array([[ 58,  62, 108, 161,  81, 157, 203],
       [ 62,  60,  84, 136,  58, 117, 199],
       [123, 160, 191, 137, 199, 155,  72]]) result: 84

array([[ 23,  -4,  43, -45, -35],
       [ 29,  25,  16, -28, -17]]) result: 43

array([[ 546,  601,  587,  351,  702,  609, -229],
       [ 585,  665, -428, -685,  597, -253, -353],
       [ 674,  862, -275, -607,  847, -280, -510]]) result: -428

array([[  0,   0, 247, 101, 161],
       [165, 165, 128, 107, 162],
       [159, 159, 109,  76, 161]]) result: 128

array([[62, 62, 62, 78, 38],
       [15, 25, 79, 48, 40]]) result: 62

array([[162, 211,  92, 168],
       [119,  53,  37, 133],
       [ 36,  84, 162,  34]]) result: 37

array([[11, 22, 44, 93, 34, 35],
       [62, 56, 51, 48, 32, 68]]) result: 44

array([[868, 442, 459, 729, 836],
       [745, 230, 578, 600, 300],
       [760, 461, 456, 485, 471]]) result: 578

array([[2830, 6626, 6670, 9256, 1088],
       [5831, 2805, 3652, 2893, 1962],
       [5528, 5173, 7504, 6794, 4575]]) result: 3652
---
[[-10, 10, 25, -72], [-44, -18, -41, -57]]	-18
[[-61, 6, 0, 1, -1, -3], [2, -5, 3, 0, -41, 6]]	-5
[[39, -22, 29, 8], [-25, -55, -52, 16]]	-55
[[-61, 4, 5, -3], [-49, 7, 11, -69]]	7
[[6, 5, 70, -59, -4, 53, -39], [-26, -7, -26, -31, 44, 8, 32]]	-7
[[18, 12, 67, 4, 17, 4, 29], [-21, 72, 57, 23, 15, 27, -22]]	72
---
[[43 34 47 83 58]
 [46 53 48 48 45]
 [12 47 50 47 24]] ==> 45

[[7258 6918 7135 7179 6982 6341 4899]
 [5277 3149 8488 5691 5172 6958 3046]
 [6747 9129 4765 6345 7269 5197 6739]] ==> 3046

[[ -2  -8  26  -5 -24 -20]
 [ -5 -22  -3 -30 -37 -22]
 [ 14  -2  -4  15   7 -15]] ==> -22

[[170  10  59 135 219 231]
 [201 181 164 121  12 144]
 [252 170  95   2 149 195]] ==> 144

[[ 281  192  285 -617 -254 -105]
 [ 605   54 -511  772 -117  412]
 [-418  436  170 -837 -998 -500]] ==> 412

[[-48  37  -6   8   5]
 [  4 -26   9 -15 -10]
 [ -8   7  21 -18  16]] ==> -10

[[107 176 171 155 215 163 169]
 [188 178 173 170  75 189 174]
 [148 189 173 144   5 196 175]] ==> 174
---
[  6  46   7 -28   2 -67  17]	-28, 46

[[ 30  46 -16   0  -7]
 [-36  24   5  39  17]
 [-19  58 -33  21   2]]	5, 58

[[-19  51 -47 -43  18]
 [ 59 -15  61  14  30]
 [ -4  30 -11  -3   7]]	61, 61

[-14 -25  10 -59  -7]	10, 10

[[-10  31  -1 -57 -42 -36   0]
 [  1  15  -5 -27 -13 -20   6]
 [-17 -23   3  25  11  21 -31]]	-27, 31

[ 11  58   7 -31  13]	7, 58

[-9 71  5 73 36]	5, 73

[ 77 -36   0  47  19]	0, 77

[ 45  11  65 -42  25  -3  -1]	-42, 65

[ 77  16 -33   4  21]	-33, 77
---
[-523 -722  449  969] | -722
[206 180 493 317 551 758] | 317
[ 39  -5   4 -48  -4] | 4
[248 476 660 824  79] | 660
[ 50 196  94  84  59] | 94
[ 22 -34  30 -14  44] | 30
[813 790 480 545 882  61] | 545
---
105,51,243,113
108,176,186,54
yields 176

201,131,61,144,197,173 yields 144

-330,-598,-518,-952,949
559,738,369,-112,999
468,370,390,-929,997
yields 390

-651,-608,949,-416 yields -608

1,4,1,2,8
1,1,4,9,2
yields 4

5865,8832,6931,5973,5723,5777
4380,6061,7355,2865,5986,3156
6666,5900,5063,6316,5763,7002
yields 6316
---
[[49 93 41 99]
 [13  4 24  2]] ans = 99, 13

[5 7 5 2 3 8] ans = 8, 5

[ 401  546 -782  105   74 -497] ans = -497, 401

[7225 6875 7823 2656 8090 7560 7636] ans = 7636, 7225

[2921 6581 8365 4549 4821 3914] ans = 3914, 2921

[1 9 8 9 4] ans = 4, 1

[[22 72 24 15 62]
 [20 72 24 15 59]
 [45 33 14 40 82]] ans = 62, 45

[-656 -466  600  551] ans = 551, -656

[ 969  186  540  365  401 -553] ans = -553, 969

[-731 -753  993  236 -542  818] ans = 818, -731
---
[194, 28, 157, 112]: 112
[418, 176, 451, 890, 276, 207, 360]: 360
[361, 963, 799, 130, 842]: 842
[699, 814, 398, 80, 240, 482, 641]: 641
[7504, 5625, 9367, 6048, 9776, 8026, 2407]: 2407
[2, 2, 3, 8, 7, 3, 8]: 8
---
[-67 -34 -55 -20  32 -39  26] result: -67, 26

[[  8 -54  64 -68]
 [ 19  14  17  12]
 [-67  40 -11  21]] result: 8, 21

[[  2  35  33 -24  19   7]
 [-64  37  50 -67   4 -40]] result: 2, -40

[[  1  -1   2  -1]
 [  1  -1   2 -36]
 [ 12  -1   4 -68]] result: 1, -68

[[  4 -55  27  -7 -77]
 [ -4  37 -16 -29 -26]] result: 4, -26

[[ 77  32  15  19 -15  -9  18]
 [  2   6   5 -11  10  25  -2]] result: 77, -2

[ 27  -2  -8  58  29 -39] result: 27, -39

[ 41 -49  31  23   6  56] result: 41, 56
---
24	36	16	46
17	25	23	-34
-> 24

510	200	620	435
860	696	812	957
-> 510

19	34	52	23
82	43	65	65
-> 19

2	33	-10	12	-29	11	-27
21	4	-1	25	22	15	-3
-> 2

-8	53	-200	-869	-883	211
-602	-78	148	-137	63	610
-> -8

24	-1	2	23	-31	-37
33	-2	17	-34	-31	-17
-> 24

72	928	744	562	715
846	869	358	862	552
-> 72
---
[[-21 -42 -23 -26 -54 -18]
 [-11 -44  60 -20  57  17]] gives -18, -11

[ 65   2  77  40 -35] gives -35, 65

[-34  39 -58 -30  -2  -1] gives -1, -34

[-45  -5  62  26] gives 26, -45

[  5 -48 -22  20 -24 -67 -53] gives -53, 5

[20 43 56 41] gives 41, 20

[[ -1  -7  49 -53  34   2]
 [ 36   3  67 -19  63 -62]
 [ -2  14  61 -61  26   3]] gives 2, -2

[ -2  18  14  23 -54  61  17] gives 17, -2
